Here is a tiny trained network, its code and every weight. The questions are about switching its units off for an input and a class, where a switched-off unit gives its printed mean instead of its output.

import numpy as np


def w(rows, s, z=0):
    codes = np.array(rows[::2]) - 128.0
    scale = np.full(codes.shape[1], s)
    scale[-1] = z or s
    return codes * scale


def f(y):
    return y / 2 * (1 + np.tanh(0.7978845608 * (y + 0.044715 * y**3)))


def log_softmax(a):
    a = a - a.max(-1, keepdims=True)
    return a - np.log(np.exp(a).sum(-1, keepdims=True))


def net(x, mask):
    res = np.array(x, float).reshape(1, 6) / 4 @ E
    y = f(res @ A[0][:, :-1].T + A[0][:, -1])
    res = res + np.where(mask, y, B[0][:, -1]) @ B[0][:, :-1]
    return log_softmax(res[-1] @ U[:, :-1].T + U[:, -1])


A, B = {}, {}
E = w([
[108,84,39,9,211,214,170,141,50],'x0',
[123,49,106,240,157,214,209,162,201],'x1',
[27,213,60,137,215,125,69,77,224],'x2',
[129,119,128,125,126,125,123,127,132],'x3',
[201,199,78,90,78,188,86,243,202],'x4',
[218,116,46,192,119,173,46,2,87],'x5',
],0.0054)
A[0] = w([
[44,125,203,74,146,84,212,227,177,123],'n0',
[133,193,141,33,102,63,58,101,61,123],'n1',
[198,116,67,185,118,173,70,56,92,54],'n2',
[61,197,62,123,200,140,64,105,191,107],'n3',
[206,189,70,93,77,186,84,206,193,2],'n4',
[212,71,170,118,59,132,160,159,59,80],'n5',
[121,99,68,53,182,182,154,139,81,111],'n6',
[209,71,168,112,58,137,162,158,53,77],'n7',
[145,159,195,223,52,65,103,124,193,192],'n8',
[119,97,68,47,182,191,154,138,80,112],'n9',
[207,71,168,112,66,135,159,158,56,77],'n10',
[116,102,72,54,183,189,155,140,77,111],'n11',
[129,62,92,225,154,210,194,143,190,83],'n12',
[138,200,139,29,98,55,52,100,54,118],'n13',
[199,116,65,182,117,168,73,56,93,54],'n14',
[40,55,193,179,192,58,168,3,45,115],'n15',
],0.0057,0.00097)
B[0] = w([
[61,207,158,68,12,182,125,115,22,247],'n0',
[136,24,192,112,159,206,130,136,193,196],'n1',
[57,185,146,62,30,184,143,124,47,192],'n2',
[48,168,75,144,201,83,209,48,210,205],'n3',
[193,102,24,78,110,82,160,221,125,195],'n4',
[63,175,87,154,195,89,184,52,193,212],'n5',
[193,177,190,207,173,73,45,117,95,192],'n6',
[63,170,89,150,189,96,187,57,197,213],'n7',
[216,170,196,210,172,74,32,130,73,242],'n8',
[190,173,188,202,166,76,55,115,99,198],'n9',
[61,166,84,148,197,91,189,56,199,208],'n10',
[191,176,196,208,170,76,45,114,90,194],'n11',
[139,20,220,102,131,223,109,136,169,228],'n12',
[132,14,197,110,159,212,131,131,197,204],'n13',
[56,190,145,61,24,182,142,122,48,190],'n14',
[226,88,4,59,101,72,156,253,124,253],'n15',
],0.0064,0.0052)
U = w([
[194,176,192,212,152,76,52,113,94,255],'0',
[52,168,80,141,172,99,184,51,208,125],'1',
[62,183,150,70,48,187,137,127,36,23],'2',
[142,5,192,115,144,216,122,133,191,30],'3',
[204,101,19,88,117,75,146,218,122,207],'4',
],0.011,0.00028)

Each question gives the input, the list of numbers given to net, and the class t.
The units are the neurons (one row each of A and B). Each row of codes is followed by its name. A weight is (code - 128) times the scale printed after its matrix; where a second scale follows, it is the last column's (A, B and U).
mask holds one flag per neuron, in row order. A switched-off neuron (its flag False) gives its mean, the last column of its row in B, instead of its output. The means were averaged over made-up inputs and are rounded, as every weight is.
A unit's drop is (log p(t) with every unit on - log p(t) with that unit switched off) / (log p(t) with every unit on - log p(t) with every unit switched off).
The circuit of an input: a set's keep is (log p(t) with only the set's units on - log p(t) with every unit switched off) / (log p(t) with every unit on - log p(t) with every unit switched off). Starting from the 12 units with the biggest drops (on a tie, the unit counted first), units are removed one at a time, each time the one whose removal leaves the highest keep (on an exact tie, the one counted first), for as long as the keep stays at least 0.8.
units of the circuit, in order: the units of the circuit, biggest drop first
top k neurons: the k neurons with the biggest drops, biggest first
drop when u is switched off: that unit's drop, to one decimal
input [3,4,1,-8,-3,-6], class 2: units of the circuit, in order -> [n0]
input [0,-8,6,4,-8,-6], class 3: units of the circuit, in order -> [n13; n1]
input [2,4,-5,7,-4,-8], class 2: top 2 neurons -> [n0; n3]
input [7,-8,6,8,8,-5], class 3: top 4 neurons -> [n13; n1; n15; n8]
input [4,-5,4,5,7,8], class 2: top 2 neurons -> [n14; n2]
input [-7,-8,7,-2,-6,5], class 3: top 2 neurons -> [n13; n1]
input [5,2,-3,8,-1,-7], class 2: top 2 neurons -> [n0; n8]
input [5,3,0,-5,-6,0], class 4: top 2 neurons -> [n15; n8]
input [3,-5,-4,3,-7,-2], class 4: top 2 neurons -> [n15; n12]
input [-3,-5,2,-8,6,3], class 4: top 3 neurons -> [n4; n12; n0]
input [3,-7,-1,-7,-5,1], class 3: drop when n1 is switched off -> 0.2
input [6,4,-1,1,5,-4], class 0: drop when n9 is switched off -> 0.2
input [6,6,-7,-5,-6,4], class 1: drop when n11 is switched off -> -0.1
input [-4,-6,-6,2,-8,-7], class 4: units of the circuit, in order -> [n15]
input [2,0,-4,-8,1,-1], class 1: top 2 neurons -> [n8; n15]
